Below is a small trained network, with its code and all its weights. Each question gives an input and a target symbol and asks what happens when units are switched off, that is, made to give their printed mean instead of their output.

import numpy as np


def w(rows, s, z=0):
    codes = np.array(rows[::2]) - 128.0
    scale = np.full(codes.shape[1], s)
    scale[-1] = z or s
    return codes * scale


def norm(h):
    return h / np.sqrt((h * h).mean(-1, keepdims=True) + 1e-5)


def f(y):
    return np.maximum(y, 0)


def softmax(a):
    e = np.exp(a - a.max(-1, keepdims=True))
    return e / e.sum(-1, keepdims=True)


def log_softmax(a):
    a = a - a.max(-1, keepdims=True)
    return a - np.log(np.exp(a).sum(-1, keepdims=True))


def net(x, mask):
    ids = ['αγδζμτφψω'.index(c) for c in x.split()]
    T = len(ids)
    res = E[ids] + P[:T]
    u = 0
    for l in range(2):
        q, k, v = (norm(res) @ M[l].T for M in (Q, K, V))
        z = softmax(np.where(np.tri(T) > 0, q @ k.T / 4**0.5, -1e9)) @ v
        res = res + np.where(mask[u], z, O[l][:, -1]) @ O[l][:, :-1]
        u += 1
        y = f(norm(res) @ A[l][:, :-1].T + A[l][:, -1])
        res = res + np.where(mask[u : u + 4], y, B[l][:, -1]) @ B[l][:, :-1]
        u += 4
    return log_softmax(norm(res)[-1] @ U[:, :-1].T + U[:, -1])


Q, K, V, O, A, B = {}, {}, {}, {}, {}, {}
E = w([
[155,236,166,98,171,126,94,124,148],'α',
[174,70,139,84,173,118,137,129,85],'γ',
[165,148,140,111,81,126,91,107,210],'δ',
[184,152,58,169,164,96,150,151,135],'ζ',
[129,160,142,142,95,114,81,154,184],'μ',
[163,171,147,146,84,145,139,165,117],'τ',
[88,129,123,136,51,178,111,4,65],'φ',
[163,110,91,162,207,189,127,136,133],'ψ',
[103,155,110,72,179,163,89,177,201],'ω',
],0.02)
P = w([
[142,93,99,67,66,47,154,69,93],'0',
[168,160,134,137,88,131,81,140,126],'1',
[155,148,132,160,147,164,102,138,58],'2',
[246,63,150,109,94,123,156,133,155],'3',
[167,131,168,96,126,121,72,133,136],'4',
[172,143,166,50,157,123,73,144,117],'5',
[174,129,118,97,166,91,78,149,145],'6',
[173,133,158,122,152,76,134,119,152],'7',
[157,174,124,119,181,88,80,132,167],'8',
],0.011)
Q[0] = w([
[121,137,106,137,110,42,143,148,98],'L0H1',
[117,85,175,121,133,82,114,125,91],'L0H1',
[238,180,132,100,161,170,52,46,140],'L0H1',
[246,164,156,171,113,138,101,171,129],'L0H1',
],0.012)
K[0] = w([
[191,124,144,202,154,92,109,150,126],'L0H1',
[150,71,201,109,143,74,102,116,56],'L0H1',
[5,112,35,2,54,68,222,21,77],'L0H1',
[128,148,40,122,66,134,103,35,105],'L0H1',
],0.0094)
V[0] = w([
[186,251,232,77,150,112,123,92,107],'L0H1',
[144,122,70,143,104,50,102,234,141],'L0H1',
[193,145,139,83,235,106,96,121,155],'L0H1',
[225,155,104,175,168,40,210,167,110],'L0H1',
],0.012)
O[0] = w([
[255,107,223,216,119,49,108,145,162,255],'L0H1',
[59,116,130,111,178,91,145,214,88,112],'L0H1',
[230,234,166,90,81,126,97,249,122,237],'L0H1',
[96,198,200,178,177,112,211,155,81,63],'L0H1',
],0.0078,0.0084)
A[0] = w([
[152,87,142,98,78,90,167,97,102,186],'L0N1',
[139,117,137,187,142,129,176,184,89,76],'L0N2',
[104,80,102,176,3,203,107,39,45,253],'L0N3',
[138,45,120,157,63,182,108,81,98,117],'L0N4',
],0.016,0.0029)
B[0] = w([
[161,123,154,108,232,146,131,59,114,185],'L0N1',
[103,191,181,80,151,138,73,109,159,200],'L0N2',
[177,128,40,110,70,51,120,12,37,254],'L0N3',
[129,171,78,147,45,118,10,58,141,239],'L0N4',
],0.012,0.0067)
Q[1] = w([
[152,154,161,62,104,61,94,105,78],'L1H1',
[219,172,101,107,202,130,77,165,193],'L1H1',
[55,78,100,159,171,110,124,89,129],'L1H1',
[82,32,101,220,83,196,249,80,45],'L1H1',
],0.013)
K[1] = w([
[135,84,137,131,153,35,221,58,58],'L1H1',
[42,104,35,83,90,34,89,62,118],'L1H1',
[174,164,209,130,40,139,114,110,170],'L1H1',
[183,93,249,197,159,191,53,242,124],'L1H1',
],0.011)
V[1] = w([
[133,251,85,172,104,150,139,190,169],'L1H1',
[156,169,193,242,121,162,189,92,94],'L1H1',
[73,128,152,199,96,24,90,141,153],'L1H1',
[198,130,92,120,84,160,79,109,166],'L1H1',
],0.018)
O[1] = w([
[155,37,201,74,62,186,202,117,126,138],'L1H1',
[152,181,125,202,141,139,176,7,140,4],'L1H1',
[48,83,233,152,94,65,107,95,81,99],'L1H1',
[177,78,170,87,127,116,88,84,210,226],'L1H1',
],0.014,0.013)
A[1] = w([
[93,113,121,124,172,68,5,68,161,114],'L1N1',
[57,138,124,255,163,157,159,50,137,6],'L1N2',
[39,134,116,192,208,117,102,89,144,2],'L1N3',
[204,111,133,110,80,213,167,82,114,71],'L1N4',
],0.018,0.0027)
B[1] = w([
[22,131,132,104,138,255,203,84,141,252],'L1N1',
[161,47,77,2,150,77,197,97,215,139],'L1N2',
[186,29,82,184,42,99,104,227,154,156],'L1N3',
[60,89,121,249,47,108,90,92,195,180],'L1N4',
],0.014,0.015)
U = w([
[185,138,246,207,114,85,84,94,200,171],'α',
[217,246,87,138,162,124,94,127,159,138],'γ',
[70,145,167,99,176,184,102,59,246,70],'δ',
[140,162,170,108,81,166,238,120,59,185],'ζ',
[48,103,156,179,150,57,58,138,97,181],'μ',
[148,55,74,157,139,41,198,113,199,96],'τ',
[156,109,68,140,33,142,78,38,83,196],'φ',
[197,124,98,167,1,228,208,144,175,3],'ψ',
[223,70,147,18,86,116,70,156,114,168],'ω',
],0.0056,0.0031)

Each question gives the input, a string of symbols that net reads in full, and the target symbol t.
The units are the heads (4 rows each of Q, K, V and O) and the neurons (one row each of A and B). Each row of codes is followed by its name. A weight is (code - 128) times the scale printed after its matrix; where a second scale follows, it is the last column's (O, A, B and U).
mask holds one flag per unit, layer by layer, with each layer's heads first. A switched-off unit (its flag False) gives its mean, the last column of its rows in O or B, instead of its output. The means were averaged over made-up inputs and are rounded, as every weight is.
A unit's drop is (log p(t) with every unit on - log p(t) with that unit switched off) / (log p(t) with every unit on - log p(t) with every unit switched off).
The circuit of an input: a set's keep is (log p(t) with only the set's units on - log p(t) with every unit switched off) / (log p(t) with every unit on - log p(t) with every unit switched off). Starting from all 10 units, units are removed one at a time, each time the one whose removal leaves the highest keep (on an exact tie, the one counted first), for as long as the keep stays at least 0.8.
circuit, biggest first: the units of the circuit, biggest drop first
unit that matters most: the unit with the biggest drop
top k neurons: the k neurons with the biggest drops, biggest first
k most important neurons of layer l: the k neurons of layer l with the biggest drops, biggest first
drop of u: that unit's drop, to one decimal
input τ τ ω ω α γ α, target τ: top 2 neurons : (L1N2; L1N3)
input γ φ ω, target φ: circuit, biggest first : (L0H1; L0N3)
input δ ω γ ω τ τ, target δ: most important neuron of layer 0 : (L0N1)
input ω α ω φ α μ, target φ: 2 most important neurons of layer 0 : (L0N3; L0N4)
input δ ω ω γ, target δ: circuit, biggest first : (L1N1; L1H1; L0H1)
input δ α ω μ ω ω μ α μ, target δ: circuit, biggest first : (L1N1; L1H1; L0N1)
input α α ω δ, target α: circuit, biggest first : (L0H1; L1H1)
input ψ α ω ζ, target ψ: circuit, biggest first : (L1H1; L0H1; L1N4)
input ψ δ δ, target ψ: top 2 neurons : (L1N4; L0N4)
input μ ω ζ ψ, target μ: circuit, biggest first : (L0H1; L1H1)
input γ α γ ω ψ ζ, target γ: circuit, biggest first : (L1H1; L0H1)
input τ δ δ ζ α α, target τ: top 2 neurons : (L1N2; L1N3)
input ω ω φ γ ω τ, target φ: top 2 neurons : (L0N3; L0N4)
input μ α γ ω, target μ: unit that matters most : L0H1
input ψ γ ψ, target ψ: 2 most important neurons of layer 1 : (L1N4; L1N1)
input ζ ω ω ζ ω ω α, target ζ: drop of L0N2 : 0.0
input α ω α ζ ω α, target α: drop of L1H1 : 0.3
input ζ γ ω δ ω δ α ω, target ζ: drop of L1H1 : 0.6
input τ ω ω μ α ω ω, target τ: drop of L1H1 : 1.0
input α ω ω ζ μ ω α ζ, target α: unit that matters most : L1H1
